Below is a small trained network, with its code and all its weights. Each question gives an input and a target symbol and asks what happens when units are switched off, that is, made to give their printed mean instead of their output.

import numpy as np


def w(rows, s, z=0):
    codes = np.array(rows[::2]) - 128.0
    scale = np.full(codes.shape[1], s)
    scale[-1] = z or s
    return codes * scale


def norm(h):
    return h / np.sqrt((h * h).mean(-1, keepdims=True) + 1e-5)


def f(y):
    return y / 2 * (1 + np.tanh(0.7978845608 * (y + 0.044715 * y**3)))


def softmax(a):
    e = np.exp(a - a.max(-1, keepdims=True))
    return e / e.sum(-1, keepdims=True)


def log_softmax(a):
    a = a - a.max(-1, keepdims=True)
    return a - np.log(np.exp(a).sum(-1, keepdims=True))


def net(x, mask):
    ids = ['Λγδεζθμπψ'.index(c) for c in x.split()]
    T = len(ids)
    res = E[ids] + P[:T]
    u = 0
    for l in range(3):
        r = norm(res)
        for j in range(3):
            rows = slice(2 * j, 2 * j + 2)
            q, k, v = (r @ M[l][rows].T for M in (Q, K, V))
            z = softmax(np.where(np.tri(T) > 0, q @ k.T / 2**0.5, -1e9)) @ v
            o = O[l][rows]
            res = res + np.where(mask[u + j], z, o[:, -1]) @ o[:, :-1]
        u += 3
        y = f(norm(res) @ A[l][:, :-1].T + A[l][:, -1])
        res = res + np.where(mask[u : u + 4], y, B[l][:, -1]) @ B[l][:, :-1]
        u += 4
    return log_softmax(norm(res)[-1] @ U[:, :-1].T + U[:, -1])


Q, K, V, O, A, B = {}, {}, {}, {}, {}, {}
E = w([
[143,147,19,248],'Λ',
[113,109,120,134],'γ',
[111,112,121,134],'δ',
[106,118,111,124],'ε',
[123,154,140,148],'ζ',
[124,155,148,160],'θ',
[134,65,166,120],'μ',
[83,108,144,84],'π',
[203,118,152,197],'ψ',
],0.012)
P = w([
[37,48,117,69],'0',
[53,90,115,53],'1',
[74,195,101,25],'2',
[71,222,101,69],'3',
[54,218,124,116],'4',
[36,237,126,143],'5',
[26,251,137,146],'6',
[3,249,145,152],'7',
],0.0021)
Q[0] = w([
[184,200,191,218],'L0H0',
[246,160,2,185],'L0H0',
[108,64,47,255],'L0H1',
[26,157,109,48],'L0H1',
[193,65,240,29],'L0H2',
[84,55,187,132],'L0H2',
],0.0052)
K[0] = w([
[161,170,128,181],'L0H0',
[147,132,62,167],'L0H0',
[106,176,94,173],'L0H1',
[112,147,179,162],'L0H1',
[144,109,2,126],'L0H2',
[168,169,108,176],'L0H2',
],0.0093)
V[0] = w([
[3,40,87,201],'L0H0',
[60,72,141,54],'L0H0',
[27,235,145,238],'L0H1',
[93,134,240,95],'L0H1',
[226,77,183,91],'L0H2',
[96,15,178,62],'L0H2',
],0.0045)
O[0] = w([
[139,224,118,132,252],'L0H0',
[141,140,235,254,198],'L0H0',
[182,219,121,130,209],'L0H1',
[148,138,225,116,151],'L0H1',
[65,110,100,144,59],'L0H2',
[76,102,130,223,162],'L0H2',
],0.0052,0.0043)
A[0] = w([
[91,3,182,83,111],'L0N0',
[165,92,226,110,6],'L0N1',
[207,121,188,67,110],'L0N2',
[88,72,13,143,144],'L0N3',
],0.0049,0.0021)
B[0] = w([
[139,242,92,193,81],'L0N0',
[74,101,78,163,96],'L0N1',
[126,42,211,145,157],'L0N2',
[254,66,163,213,2],'L0N3',
],0.0053,0.00048)
Q[1] = w([
[68,189,111,255],'L1H0',
[121,166,147,209],'L1H0',
[203,127,57,174],'L1H1',
[149,197,217,97],'L1H1',
[203,169,113,215],'L1H2',
[94,171,220,121],'L1H2',
],0.008)
K[1] = w([
[181,194,77,141],'L1H0',
[195,133,75,178],'L1H0',
[124,120,253,131],'L1H1',
[185,194,120,254],'L1H1',
[52,175,205,58],'L1H2',
[180,116,206,145],'L1H2',
],0.0068)
V[1] = w([
[99,99,34,138],'L1H0',
[37,109,110,14],'L1H0',
[190,122,127,199],'L1H1',
[179,87,203,112],'L1H1',
[66,167,141,170],'L1H2',
[254,56,136,146],'L1H2',
],0.0054)
O[1] = w([
[179,217,134,143,83],'L1H0',
[35,205,195,228,2],'L1H0',
[171,16,114,72,183],'L1H1',
[148,164,3,110,105],'L1H1',
[158,167,123,82,221],'L1H2',
[172,76,87,101,55],'L1H2',
],0.0053,0.0044)
A[1] = w([
[47,151,33,146,91],'L1N0',
[1,142,141,194,105],'L1N1',
[15,211,70,78,115],'L1N2',
[76,161,138,117,2],'L1N3',
],0.004,0.0011)
B[1] = w([
[126,1,198,180,1],'L1N0',
[156,226,177,102,194],'L1N1',
[200,54,166,198,232],'L1N2',
[192,115,163,184,95],'L1N3',
],0.0048,0.00062)
Q[2] = w([
[124,95,171,71],'L2H0',
[88,89,131,79],'L2H0',
[151,47,122,19],'L2H1',
[107,23,209,116],'L2H1',
[186,255,68,77],'L2H2',
[183,122,105,93],'L2H2',
],0.0087)
K[2] = w([
[143,143,39,100],'L2H0',
[111,88,52,144],'L2H0',
[228,115,30,254],'L2H1',
[121,215,33,126],'L2H1',
[104,171,16,212],'L2H2',
[118,154,94,209],'L2H2',
],0.0081)
V[2] = w([
[162,210,127,194],'L2H0',
[53,109,112,130],'L2H0',
[167,112,105,191],'L2H1',
[226,116,216,148],'L2H1',
[170,136,65,254],'L2H2',
[92,108,177,114],'L2H2',
],0.0074)
O[2] = w([
[25,114,20,71,214],'L2H0',
[182,121,211,78,43],'L2H0',
[182,47,3,45,107],'L2H1',
[244,81,13,239,255],'L2H1',
[90,186,11,204,135],'L2H2',
[186,60,183,80,114],'L2H2',
],0.0052,0.0034)
A[2] = w([
[114,73,229,56,1],'L2N0',
[210,86,194,234,91],'L2N1',
[90,111,50,41,62],'L2N2',
[145,186,253,97,20],'L2N3',
],0.0058,0.002)
B[2] = w([
[63,192,84,187,226],'L2N0',
[129,131,94,254,227],'L2N1',
[123,80,210,209,132],'L2N2',
[124,118,178,123,249],'L2N3',
],0.0069,0.0015)
U = w([
[96,64,89,75,183],'Λ',
[26,51,104,103,17],'γ',
[3,186,32,34,146],'δ',
[47,205,38,123,160],'ε',
[208,230,127,41,2],'ζ',
[209,239,143,27,62],'θ',
[107,78,115,249,215],'μ',
[48,199,249,192,196],'π',
[252,6,24,105,135],'ψ',
],0.008,0.0036)

Each question gives the input, a string of symbols that net reads in full, and the target symbol t.
The units are the heads (2 rows each of Q, K, V and O) and the neurons (one row each of A and B). Each row of codes is followed by its name. A weight is (code - 128) times the scale printed after its matrix; where a second scale follows, it is the last column's (O, A, B and U).
mask holds one flag per unit, layer by layer, with each layer's heads first. A switched-off unit (its flag False) gives its mean, the last column of its rows in O or B, instead of its output. The means were averaged over made-up inputs and are rounded, as every weight is.
A unit's drop is (log p(t) with every unit on - log p(t) with that unit switched off) / (log p(t) with every unit on - log p(t) with every unit switched off).
The circuit of an input: a set's keep is (log p(t) with only the set's units on - log p(t) with every unit switched off) / (log p(t) with every unit on - log p(t) with every unit switched off). Starting from the 12 units with the biggest drops (on a tie, the unit counted first), units are removed one at a time, each time the one whose removal leaves the highest keep (on an exact tie, the one counted first), for as long as the keep stays at least 0.8.
circuit, biggest first: the units of the circuit, biggest drop first
unit that matters most: the unit with the biggest drop
top k neurons: the k neurons with the biggest drops, biggest first
k most important neurons of layer l: the k neurons of layer l with the biggest drops, biggest first
which heads matter: for each layer, one digit per head in row order, 1 if its drop is at least 0.15 and else 0, layers parted by /
input δ δ ζ μ γ ψ, target ψ: circuit, biggest first	L0H0, L1H0
input μ γ γ, target μ: 2 most important neurons of layer 2	L2N1, L2N0
input π ζ ε, target π: circuit, biggest first	L1H0, L2H1
input μ ψ π π ζ μ, target π: top 3 neurons	L0N0, L0N1, L2N0
input ζ ε μ γ, target μ: circuit, biggest first	L1H0, L1N2
input ψ ε π θ μ, target π: unit that matters most	L0H0
input μ δ μ ζ, target μ: which heads matter	110 / 000 / 000
input δ μ δ, target μ: circuit, biggest first	L0H0, L0H2
input ψ μ δ π δ, target π: circuit, biggest first	L2H1, L0H2
input δ μ γ μ δ, target μ: circuit, biggest first	L2H2, L0H2
input μ π ζ π π ζ, target π: which heads matter	000 / 000 / 000
input ε θ δ, target θ: circuit, biggest first	L2H2, L0N3, L0H0
input Λ ψ θ π δ θ δ ψ, target ε: circuit, biggest first	L2H2, L0H0, L1N2
input π ζ δ γ γ θ ε, target θ: unit that matters most	L0H1
input π θ μ θ, target μ: which heads matter	100 / 110 / 011
input μ δ μ ψ π ζ, target ψ: which heads matter	100 / 100 / 010
input π μ δ δ θ δ ζ, target θ: 2 most important neurons of layer 0	L0N0, L0N1
input ε δ ψ π, target ψ: which heads matter	000 / 000 / 010
input γ γ γ θ, target θ: top 2 neurons	L1N2, L0N0
input ε ψ ε, target ψ: circuit, biggest first	L2H1
